In the rows, zero is written as 128.
Each row of numbers stands for one element and depends on some of the facts below. Use the named rows to name the rest.

There are 4 kinds of fact about the elements: ζ, β, θ, τ.
ζ: points at; β: is of sort; θ: refers to; τ: belongs to class
bano ζ:moskul β:374 θ:plimo τ:342
bisku β:374 τ:342
bovom β:374 τ:960
brabri β:313 τ:620
bralum β:313 τ:960
bratak ζ:plabam β:167 τ:960
bugre β:311 θ:dreflo τ:559
dadek ζ:fezoklus β:311 τ:960
dadi ζ:druskugu β:313 τ:559
dadol ζ:dadek β:313 θ:skuzo τ:620
dagro β:374 τ:559
dibes ζ:flelam β:311 τ:620
dravetal ζ:pligrim β:167 τ:620
dreflo ζ:gofu β:313 τ:620
dropul ζ:bralum β:313 θ:loklan τ:342
druskugu β:313 τ:960
fezoklus ζ:gefal β:374 θ:dadi τ:559
fikar ζ:stuzu β:313 τ:960
filal β:167 τ:559
flasom ζ:dropul β:311 τ:342
flelam β:313 θ:filal τ:559
floplin β:311 θ:seniko τ:620
gefal ζ:lopen β:313 τ:620
gofu ζ:gonan β:374 θ:dropul τ:960
gogruk β:313 τ:620
gonan ζ:trotos β:313 τ:342
graplebri β:311 θ:dadek τ:620
gremi ζ:kloskol β:311 θ:trakol τ:342
grofi β:311 τ:960
grotel β:167 θ:sezis τ:559
grulil ζ:tonak β:167 τ:620
grunin ζ:keskago β:167 θ:dadol τ:342
keskago β:313 θ:gonan τ:559
kikom β:313 τ:342
kloskol ζ:suplus β:167 θ:plabam τ:960
kolunor ζ:nizo β:311 τ:342
kotok ζ:loklan β:311 τ:960
loklan ζ:vazan β:311 τ:960
lopen ζ:tepam β:313 τ:620
metra β:311 θ:nosis τ:620
mimo ζ:plimo β:313 τ:960
moskul ζ:skuzo β:313 τ:960
mugra ζ:seniko β:167 τ:620
nizo ζ:dadol β:313 τ:559
nosis ζ:steskar β:313 τ:620
plabam ζ:sezis β:167 τ:342
pligrim ζ:zomis β:311 τ:620
plimo β:311 τ:620
plubon ζ:skatim β:311 τ:342
pupir β:374 τ:559
ranos ζ:kotok β:167 τ:342
riklo ζ:skove β:313 θ:skove τ:342
rober β:313 θ:stegril τ:559
seniko ζ:stiska β:313 θ:skeki τ:559
sezis β:311 θ:fikar τ:559
sikuduk β:313 τ:620
skasos ζ:grunin β:167 τ:342
skatim β:167 θ:lopen τ:620
skeki β:374 θ:stiska τ:620
skigedak β:167 θ:bugre τ:342
skove ζ:graplebri β:311 θ:stazek τ:960
skuzo ζ:dadi β:167 τ:620
stazek ζ:dagro β:311 τ:620
stegril ζ:gogruk β:311 θ:grofi τ:342
steskar ζ:grotel β:313 θ:skasos τ:342
stiska β:313 τ:620
stobul β:374 τ:342
stuzu β:311 τ:342
subra β:313 θ:nizo τ:342
suplus ζ:sikuduk β:313 τ:342
tepam β:374 τ:620
tonak ζ:dravetal β:313 τ:342
trakol β:167 τ:559
trepodran β:167 θ:keskago τ:960
trepor ζ:floplin β:313 τ:342
trivem ζ:filal β:311 θ:grotel τ:342
trizum β:311 θ:gofu τ:342
trotos ζ:flasom β:313 τ:960
trovel ζ:mugra β:313 τ:620
vastu ζ:grulil β:313 τ:960
vazan β:311 τ:342
voklos ζ:bisku β:313 θ:bralum τ:960
vuski ζ:kikom β:311 τ:559
zemar β:313 θ:flasom τ:960
zetra β:167 θ:plubon τ:620
zinok ζ:riklo β:374 θ:zetra τ:559
zomis β:313 τ:620

Some rows with their names:
[140  96 156 137 136 111 128 140  99 142 129 122 118 122 126 115 141 146
 157 119 109 132  98 118 113 147 144 155 137 146  87 119 126 170]: skove
[119 100 145 143 125 111 130 128 111 117 134 125 112 107 138 127 127 147
 161 127 108 132 110 134 126 133 117 130 132 123 109 102 138 155]: stegril
[125 120 140 133 129 129 127 130 133  90 102 126 112 100 138 138 144 130
 142 143 121 117  95 136 133 103 111 114 124 112 143 145 119 108]: skigedak
[137 150 162 110 133 124 136 147 110 104 110 164 126 120 126 124 149 127
  93 108 106 109  79 124 128 150 106 128 136 132 134 154 115  90]: bralum
[ 98 155 149 142 114 101 147 140  69 102 142 157 132 107 147 113 143 122
 181 109 106 132 120 130 123 155  82 125 135 117 141 109 157  88]: dropul
[149 137 130  96 127 135 125 144 138 132 115 146 114 123 132 122 118 129
  75 122 102 120 120 124 145 134 145 106 123 125 170 129 120  89]: zomis
[112 126 145 127 119 109 133 136 105 109 120 123 128 104 138 122 139 145
 138 126 106 149 115 133 129 136 125  99 123 125 123 106 145 121]: trepor
[146 154 133 101 123 129 130 144 136 130 109 153 116 121 129 125 129 129
  72 117 111 126 111 126 151 139 139 132 126 115 168 130 119  94]: gogruk
[144 114 146 141 137 108 132 142  98 133 118 109 123 112 132 112 159 137
 191 132 115 136  96 109 110 118 150 141 125 151 111 142 128 145]: bratak
[151 129 133 117 128 130 127 136 140 139 124 153 102 126 129 130 116 131
  98 119 114 111 107 127 147 137 133 161 134 114 154 125 113 125]: metra
[115 120 132 105 140 124 133 144 119 148  98  92 136 123 120 120 166 142
  95 129 150 189 154 132 117 141 155 158 119 108  51  95 145 168]: dadi
[142 138 136 105 150 128 137 136 164 110 127 152 104 123 129 135 123 134
  84 117 128 115 115 129 123 121  80 153 136 117  99 131 124 126]: bugre
[118 101 145 143 124 111 130 128 111 116 134 124 113 108 139 126 127 148
 161 128 108 133 111 134 126 133 118 130 132 123 110 102 139 154]: plubon
[135 131 133 118 146 111 140 137 140 131 143 131 110 121 133 121 125 141
 134 118 125 138 134 120 112 125  98 156 133 129  84 109 144 153]: vuski
[156 177 132 112 115  88 143 141 141 146 125 133 118 107 134 118 129 155
 118 114 101 159  99 107 153 125 148 137 120 139 166 112 142 141]: lopen
[164 192 133 112 112  74 148 140 154 144 127 133 116 101 134 119 129 166
 117 112  97 167  85 102 158 117 145 139 118 145 172 112 144 154]: gefal
[137 131 157 119 131 109 134 147  98 128 118 130 131 117 128 112 150 142
 129 115 103 140  93 115 119 147 140 123 129 148 112 129 131 130]: voklos

Which element is each row?
No name comes twice in this set of rows, the named rows included.
[162 190 133 113 112  74 148 140 154 146 125 131 116 101 134 119 130 166
 117 113  98 170  86 103 158 118 149 140 117 144 169 111 145 158]	dadol
[123  59 131 117 132 129 114 138 105 120 148  92 121 109 151 101  97 147
 160 144  73 135 158 125 101 120 156   5 114 168 120  95 155 106]	tonak
[110 117 144 129 119 111 131 136  98 116 117 115 130 104 137 120 144 145
 142 129 109 157 119 134 127 137 135 103 122 123 114  99 147 133]	suplus
[108 113 143 131 119 108 131 136  96 119 120 110 131 105 138 118 144 147
 150 130 109 162 124 133 126 139 139 104 122 125 110  95 150 137]	riklo
[120  91 154 123 129 120 123 147  77 158  89  87 144 123 114 113 181 146
 125 129 131 182 116 128 118 162 198 157 123 128  59 106 129 183]	moskul
[150 207 125 109 139  61 163 134 186 121 138  77 111  91 126 149 123 165
 142 104 115 158  76 104 133  97  94 141 116 147 117 134 152 180]	fezoklus
[169 161 160 134 129  66 148 132 155 127 133 134 108  99 127 128 136 180
 146 110  95 145  39 101 137 115 122 159 133 165 119 131 130 200]	dadek
[112 174 163 146 123  94 156 154  36 122 155 185 138 123 142  95 158 108
 207  87 104 115 107 109 107 178  74 164 146 138 137 130 153  77]	trotos
[120 148 120 113 146 104 145 141 130 138 138  67 121 113 126 136 129 132
 157 112 128 144 131 120 108 129 117 136 119 130  87 122 150 151]	zinok
[155  79 109 127 135 127 116 142 115 165 145  87 109 119 148  96 108 132
 198 147  95 133 159 105 112 102 186  81 111 163 153 113 141 122]	grulil
[144 184 135 102 136  84 154 141 159 122 130 126 122 105 133 120 137 160
 112 114 116 171 111 109 127 110 101 130 120 142 106 113 157 149]	nizo
[144 118 117 137 125 113 129 141 107 164 123  98 117 115 138 108 143 132
 190 138 123 153 135 111 130 117 176 155 117 131 143 115 137 147]	mugra
[113 154 147 146 130  94 148 148  56 135 152 106 131 117 130 121 144 113
 223  92 108 111  95 112 105 168 106 159 136 141 121 140 142 121]	gofu
[135 137 147 115 140 121 131 142 121 115 111  95 119 114 115 149 137 127
 121 108 110  99  67 126 124 143 127 129 128 134 122 165 107 125]	bovom
[127 146 132 104 141 112 142 145 128 131 126 118 128 118 132 114 141 139
 114 118 126 163 143 121 114 129 114 129 122 130  89 108 152 131]	seniko

The same elements again, as new rows of numbers:
Some elements and their rows:
[127 138 131 107 150 105 113 110 137 136 128 135 107 132 123 135 143 117
 118 169 130 111 135 128 121 119 111 141]: tonak
[126 127 203 161 148 103 112 133 158 125 118 134 112 145 114 162 149 122
 117 145 138 129 130 156 121 116 108 146]: tepam
[126 125 190 136 148 104 111 128 176 124 118 134 110 142 114 156 152 137
 117 145 130 120 130 148 121 121 107 147]: lopen
[124 127 131 123 148 106 116 124 151 137 118 134 110 134 119 132 143 117
 120 146 153 114 134 138 122 117 111 138]: floplin
[123 127 133 115 147 104 115 117 149 131 118 134 112 137 119 137 143 117
 121 143 152 114 132 137 126 117 109 140]: skatim
[123 126 130 107 151 130 116 113 138 206 135 137 108 130 144 135 144 116
 119 165 130 113 130 129 150 117 123 138]: gonan
[124 127 188 109 147 134 123 117 139 227 139 135 131 131 133 132 144 118
 118 153 134 114 129 129 145 116 136 139]: gofu
[133 130 129 109 148 102 117 110 136 123 123 134 109 133 112 136 142 117
 118 174 130 113 133 128 121 118 117 144]: stobul
[123 133 129 117 149 102 110 123 144 144 118 134 109 137 126 133 142 117
 119 143 154 116 130 132 122 116 108 139]: sikuduk
[123 132 129 116 150 102 110 122 146 141 118 135 110 137 122 132 143 117
 118 143 153 115 130 133 121 117 108 139]: gogruk
[125 136 128 107 151 113 117 109 143 126 134 135 108 130 112 133 143 131
 116 174 131 110 148 128 117 141 125 152]: stegril
[134 132 132 109 183 111 110 110 169 145 122 135 110 133 112 131 144 139
 116 146 130 110 141 128 118 142 111 138]: nosis
[133 125 131 109 153 103 111 109 143 130 137 134 118 132 112 132 143 143
 116 152 130 110 142 128 117 134 111 139]: voklos
[126 132 129 108 146 106 118 109 137 121 126 136 109 133 114 143 142 117
 119 165 130 111 137 129 121 123 115 138]: grunin
[128 130 130 114 150 103 109 115 136 142 118 134 108 142 133 132 144 117
 121 142 144 114 134 129 118 116 119 138]: keskago
[141 125 129 109 159 105 112 108 152 138 140 134 118 132 113 132 143 149
 116 159 130 110 153 129 117 132 109 141]: vastu
[124 128 131 122 147 106 116 124 151 138 118 134 109 134 119 132 143 118
 120 146 153 115 134 138 122 118 110 138]: plimo

Name these rows:
No name comes twice in this set of rows, the named rows included.
[126 124 185 133 149 103 112 126 171 125 118 135 108 141 114 149 158 136
 117 144 132 117 130 149 121 131 108 144]	gefal
[123 127 131 123 147 106 117 125 150 141 118 134 110 134 122 132 143 117
 122 147 154 115 134 138 124 117 111 138]	graplebri

The same elements again, as new rows of numbers:
Named rows:
[141  97  87 108 177 180 156 223 145 167 142 119 170 137 187 121 117 122
 208 141  85 144  89  98  50 121]: gefal
[131 121 147 128 116 130 147 145 137 132 143 121 114 179 154 142 140 140
 164 130 139 168 152 170 112 155]: zemar
[123 140 163 139 104 121 160 121 128 120 170 124  97 189 136 138 143 134
 131 129 141 161 165 194 126 156]: trotos
[133 100  87 104 179 177 169 227 146 165 156 121 174 134 192 121 120 123
 210 149  73 142  84  99  39 116]: lopen
[121 137 147 128 130 184 161 160 111 132 148 105 138 122 113 111 116  70
 136 106 101 140 151 154 145 115]: grulil
[ 86 123 168 118 138 163 177 143 153  87 109  94  89 112 139 145 122  93
 149 113 115 133 129 138 157 116]: trakol
[135  95 125 146 132 132 133 156 103 115 124 128  97 176 122 155 155  78
 130 155 140 132 130 132  94 130]: trepor
[146 157 114 115  96 123 156 119 142 120 133 126 108 137 120 138 150 137
 170 128 106 183 158 141 137 166]: skove
[104 106 163 123 124 158 143 121 101  96 108 119 122 120  99 141 158  71
 158 148 121 136 135 135 123  97]: skigedak
[151 128  89 131 114 124 140 137 107 103 112 132  92 133  91 150 163  73
 137 152 103 148 137 101 117 141]: stegril
[ 84 125 191 115 142 170 176 107 160  78 115  99  99 113 140 131 127 114
 159 114 113 128 121 135 159 111]: grotel
[123 129 147 123 130 191 154 152 115 133 139 102 145 124 118 107 115  79
 147 104  99 140 146 148 146 113]: mugra
[129 125 148 122 153 165 146 126 180  73 129 117  80 109 141 131 149 149
 145 146 110 113  98 160 170 134]: dagro
[169  68 119 134 172 174  91 167 184 131  24  96  97 164 175 159 109 136
 191  77 182 143 115  87 150 159]: nizo
[ 85 127 187 117 143 169 177 108 162  78 114  98  97 111 139 132 127 114
 160 115 113 128 124 135 158 111]: filal
[116 113 148 137 153 143 165 144 164  99 129 107  75 168 162 146 123 119
 134 119 133 123 116 130 129 141]: rober
[204  82  58 128 134 155  67 161 128 138   5 122 115 129 104 165 151  87
 196 108 156 168 136  56 141 161]: kolunor

Name these rows:
No name comes twice in this set of rows, the named rows included.
[147 120 158 139 143 185 134  97 137 128 167 117 137 191 142  88 123 137
 141 113 107 126 123 140 128 131]	zomis
[148 105 123 130 133 155 115 142 119  90 123 138 105 118 101 140 180 108
 141 181 119 122 111 159 134 123]	stobul
[152 118 127 141 146 174 139 154 128 145 157 115 131 179 144 109 116 107
 136 113 116 133 131 138 117 138]	brabri
[129 147 133 120 138 145 172  87 177  77 122 116  77 126 130 128 136 135
 152 118  94 135 116  98 154 149]	sezis
[164 152 104 128 120 169 146 112 133 126 149 117 122 145 109  97 126 110
 136 111  75 145 137 113 149 147]	pligrim
[119 101 106 134  76 175 133 152 105 150 166  71  89 243 151 115 111  88
  76 143  61 142 135 160 146 115]	dreflo
[120 132 157 125 125 193 154 138 115 128 145 101 141 130 117 103 117  82
 142 105  96 138 147 151 153 109]	dravetal
[132 147  94 126 128 129 175 155 160  96 113 107  60 124 130 155 126  92
 127 116  98 145 131 104 151 156]	vuski
[132  97 161 140 143 146 129  92 121  96 133 139 116 176 126 129 164 120
 154 156 135 123 117 125  96 121]	kikom
[146 108 142 126 138 163 113 108 128  82 128 144 113 118 102 127 185 130
 152 182 117 118 105 156 135 119]	bisku
[130 123 129 124 148 160 148 160 170  83 123 113  70 110 139 145 142 129
 132 147 114 117 106 161 168 139]	pupir
[149 131  87 132 112 124 143 141 106 106 114 132  89 134  89 153 163  69
 134 151 106 148 139 102 116 139]	gremi
[146 110  90  88 180 199 150 211 161 138 152 131 179  74 170 106 144 150
 221 176  51 130  65 128  79 113]	tepam
[144 131 128 116 112 145 131 161 145 118 140 125 111 120 130 142 161 150
 164 154 122 163 140 203 151 153]	bovom

Now the same elements, written a new way:
Some elements and their rows:
[140 140 116 153 141 130 157  49 130  79 111 160  36 163 127]: kikom
[154 112 155 124  74 160 133 138 106 136 112 123 144 123 111]: dadi
[153  86 127 138  85 135 126  82 106 134 116 136 141 141 120]: druskugu
[167 138 163 142 192  98 150 103 129 151 179  86 122 176 143]: riklo
[132 188 215  72 174 111 153 129  73 152 152  85 187 135 126]: zinok
[118 126 123 105 114 123 128 161 149 153  99 151 125 148 172]: skeki
[123 117 138 167  93 126 139 131 104 140 120 106 142 102  99]: moskul
[135 156 143 126  76 136 129 132 107 117 101 117 165 136 126]: fezoklus
[120 114 159 132 111 127 135  94 108 143 134 131 149 125 120]: zemar
[ 76 145 115 156 174 127 123 147 144 137 196  95 104 105 140]: plubon
[130 115 119 179 149 121 123 123 142 132 124 101  96 125 132]: subra
[178 117 114 101  98 131 111 107 160 110 105 177 108 163 144]: zomis
[ 55 134  96 156 166 119  85 129 184 109 164 103 125  85 153]: gremi
[132  95 113  88  81 160 124  92 109 123 141 136 137 163 114]: sezis
[170 108  76  81 101 149 164 154 112 133 125 113  74 168  74]: floplin
[141 117 129 105 104 150 105  90 101  89  92 197 153 173 126]: grotel
[121 124 115 178 136 133 141 106 124 135 131 142  61 131 144]: dropul

Name these rows:
No name comes twice in this set of rows, the named rows included.
[169  90  63 103  80 143 151 175 135 131 126 109 104 159  85]	plimo
[178 139 126 110 107 132 165 129 121 128 110 173  75 169 114]	gogruk
[120 121 164  69 166 107 152  85 109 149 215  93 163 171 124]	skove
[123 142 124 159 133 128 101  88 125  85  94 146 188 102 103]	kloskol
[110 118 146 149 130 122 137 105 106 110 127 139 178 138 103]	trepodran

